Below are the code and all the weights of a small trained network. Each question names an input and a class and asks about switching units off, where a switched-off unit gives its printed mean instead of its output.

import numpy as np


def w(rows, s, z=0):
    codes = np.array(rows[::2]) - 128.0
    scale = np.full(codes.shape[1], s)
    scale[-1] = z or s
    return codes * scale


def f(y):
    return y / 2 * (1 + np.tanh(0.7978845608 * (y + 0.044715 * y**3)))


def log_softmax(a):
    a = a - a.max(-1, keepdims=True)
    return a - np.log(np.exp(a).sum(-1, keepdims=True))


def net(x, mask):
    res = np.array(x, float).reshape(1, 4) / 4 @ E
    y = f(res @ A[0][:, :-1].T + A[0][:, -1])
    res = res + np.where(mask, y, B[0][:, -1]) @ B[0][:, :-1]
    return log_softmax(res[-1] @ U[:, :-1].T + U[:, -1])


A, B = {}, {}
E = w([
[154,44,60,168,57,113,90,94,129,15,75],'x0',
[170,65,152,48,55,240,187,97,206,174,152],'x1',
[111,157,156,70,75,72,176,2,67,86,84],'x2',
[217,176,156,115,52,198,58,159,72,179,91],'x3',
],0.0096)
A[0] = w([
[142,49,134,128,101,124,133,138,126,62,106,105],'n0',
[40,204,125,94,117,115,168,129,17,45,96,107],'n1',
[88,109,173,107,63,92,211,25,103,100,100,215],'n2',
[151,230,132,142,48,159,129,192,69,124,130,152],'n3',
[115,89,67,162,143,156,121,198,176,98,212,124],'n4',
[105,111,72,175,94,84,47,125,144,86,70,147],'n5',
[40,149,136,94,124,110,166,93,155,96,124,18],'n6',
[106,96,117,138,105,138,83,168,162,122,195,57],'n7',
[195,82,60,132,83,98,116,174,123,90,105,75],'n8',
[231,122,45,162,109,122,175,118,65,93,126,53],'n9',
[141,109,190,102,96,91,174,81,84,125,117,2],'n10',
[105,68,59,184,203,72,209,97,157,127,214,141],'n11',
[80,101,88,97,171,69,165,70,220,125,139,242],'n12',
[58,171,164,91,224,132,100,94,132,210,132,60],'n13',
[176,132,135,107,87,176,85,119,108,174,89,165],'n14',
[134,88,131,77,54,254,192,64,177,132,161,117],'n15',
[131,161,108,177,175,133,90,172,104,97,102,51],'n16',
[144,176,122,68,92,148,114,22,76,140,79,196],'n17',
[26,169,128,173,174,52,104,144,27,80,133,125],'n18',
[126,111,92,139,159,150,123,163,123,174,165,47],'n19',
[27,27,120,90,142,163,204,113,189,138,137,109],'n20',
[195,116,62,164,92,150,43,88,160,103,82,230],'n21',
[96,132,90,94,197,126,200,140,161,58,116,83],'n22',
[153,87,46,140,197,194,36,163,194,145,121,122],'n23',
[87,40,51,194,114,142,191,118,124,82,78,105],'n24',
[84,218,188,132,162,116,175,113,92,184,182,150],'n25',
[166,184,101,116,125,208,77,112,87,136,54,75],'n26',
[93,180,166,66,144,152,150,149,153,195,188,202],'n27',
],0.0094,0.0056)
B[0] = w([
[203,148,106,91,134,188,214,69,185,111,164,181],'n0',
[142,49,118,154,143,180,97,175,138,183,188,207],'n1',
[137,39,89,185,229,133,131,175,101,143,105,252],'n2',
[104,174,127,79,135,132,115,152,91,216,65,190],'n3',
[101,55,146,163,187,80,98,115,82,185,169,199],'n4',
[167,126,85,115,121,194,173,139,217,127,124,209],'n5',
[83,83,30,146,85,90,95,64,109,252,98,161],'n6',
[120,69,88,186,155,129,166,45,115,186,201,153],'n7',
[138,116,76,125,131,177,190,115,171,169,106,176],'n8',
[127,160,33,66,91,146,170,76,149,185,147,160],'n9',
[51,78,25,232,83,163,192,19,38,213,205,157],'n10',
[121,196,184,50,87,66,59,170,60,217,43,225],'n11',
[130,141,121,91,183,95,64,178,129,192,60,233],'n12',
[148,160,48,99,123,181,202,44,207,138,153,183],'n13',
[82,133,135,91,62,85,56,173,122,175,1,194],'n14',
[49,133,84,158,70,234,116,219,167,51,204,250],'n15',
[61,76,53,145,75,210,99,170,105,107,182,164],'n16',
[189,56,103,172,205,122,83,162,117,207,128,211],'n17',
[37,129,56,163,46,199,87,222,165,50,157,237],'n18',
[121,85,54,176,150,135,170,68,85,195,149,154],'n19',
[16,174,99,102,67,193,47,198,114,94,78,216],'n20',
[202,195,100,80,195,144,129,109,208,125,119,220],'n21',
[136,198,100,80,83,131,152,65,107,219,47,177],'n22',
[126,23,159,147,192,87,101,104,92,199,159,208],'n23',
[188,209,61,76,147,105,211,50,183,108,132,208],'n24',
[158,187,88,105,201,165,204,73,200,92,164,204],'n25',
[91,198,94,70,70,122,101,137,70,210,81,172],'n26',
[206,121,83,83,166,184,172,131,193,112,119,222],'n27',
],0.0076,0.014)
U = w([
[137,176,117,81,85,122,91,132,99,185,66,106],'0',
[189,171,94,92,140,155,211,61,189,121,169,60],'1',
[149,9,110,168,174,132,117,111,86,175,176,30],'2',
[90,118,100,140,44,179,101,185,146,80,179,85],'3',
[171,119,136,106,182,133,75,198,168,101,98,213],'4',
[178,201,203,172,111,73,112,68,62,61,172,1],'5',
[169,206,224,179,138,80,114,70,61,50,169,1],'6',
],0.013,0.007)

Each question gives the input, the list of numbers given to net, and the class t.
The units are the neurons (one row each of A and B). Each row of codes is followed by its name. A weight is (code - 128) times the scale printed after its matrix; where a second scale follows, it is the last column's (A, B and U).
mask holds one flag per neuron, in row order. A switched-off neuron (its flag False) gives its mean, the last column of its row in B, instead of its output. The means were averaged over made-up inputs and are rounded, as every weight is.
A unit's drop is (log p(t) with every unit on - log p(t) with that unit switched off) / (log p(t) with every unit on - log p(t) with every unit switched off).
The circuit of an input: a set's keep is (log p(t) with only the set's units on - log p(t) with every unit switched off) / (log p(t) with every unit on - log p(t) with every unit switched off). Starting from the 12 units with the biggest drops (on a tie, the unit counted first), units are removed one at a time, each time the one whose removal leaves the highest keep (on an exact tie, the one counted first), for as long as the keep stays at least 0.8.
circuit, biggest first: the units of the circuit, biggest drop first
unit that matters most: the unit with the biggest drop
top k neurons: the k neurons with the biggest drops, biggest first
drop of u: that unit's drop, to one decimal
input [-1,-2,-5,-5], class 0: top 2 neurons	(n11 n2)
input [-6,0,5,5], class 1: unit that matters most	n25
input [7,-7,-7,3], class 1: top 2 neurons	(n21 n5)
input [4,-4,3,2], class 1: top 3 neurons	(n15 n20 n21)
input [2,-8,8,-4], class 2: top 3 neurons	(n2 n1 n15)
input [5,-8,-2,7], class 3: top 2 neurons	(n18 n16)
input [-7,2,8,1], class 2: top 2 neurons	(n17 n2)
input [-3,3,1,-1], class 4: top 4 neurons	(n18 n24 n0 n10)
input [-6,7,-1,-1], class 3: top 4 neurons	(n15 n20 n24 n21)
input [3,6,5,-6], class 0: top 3 neurons	(n12 n18 n20)
input [-5,5,-6,-7], class 0: top 2 neurons	(n11 n20)
input [3,2,-7,8], class 0: top 2 neurons	(n14 n26)
input [5,-5,-6,-2], class 2: drop of n4	1.3
input [-1,2,-7,5], class 2: circuit, biggest first	(n23)
input [-5,0,-4,-7], class 0: drop of n11	0.5
input [5,-3,5,1], class 1: drop of n9	0.2
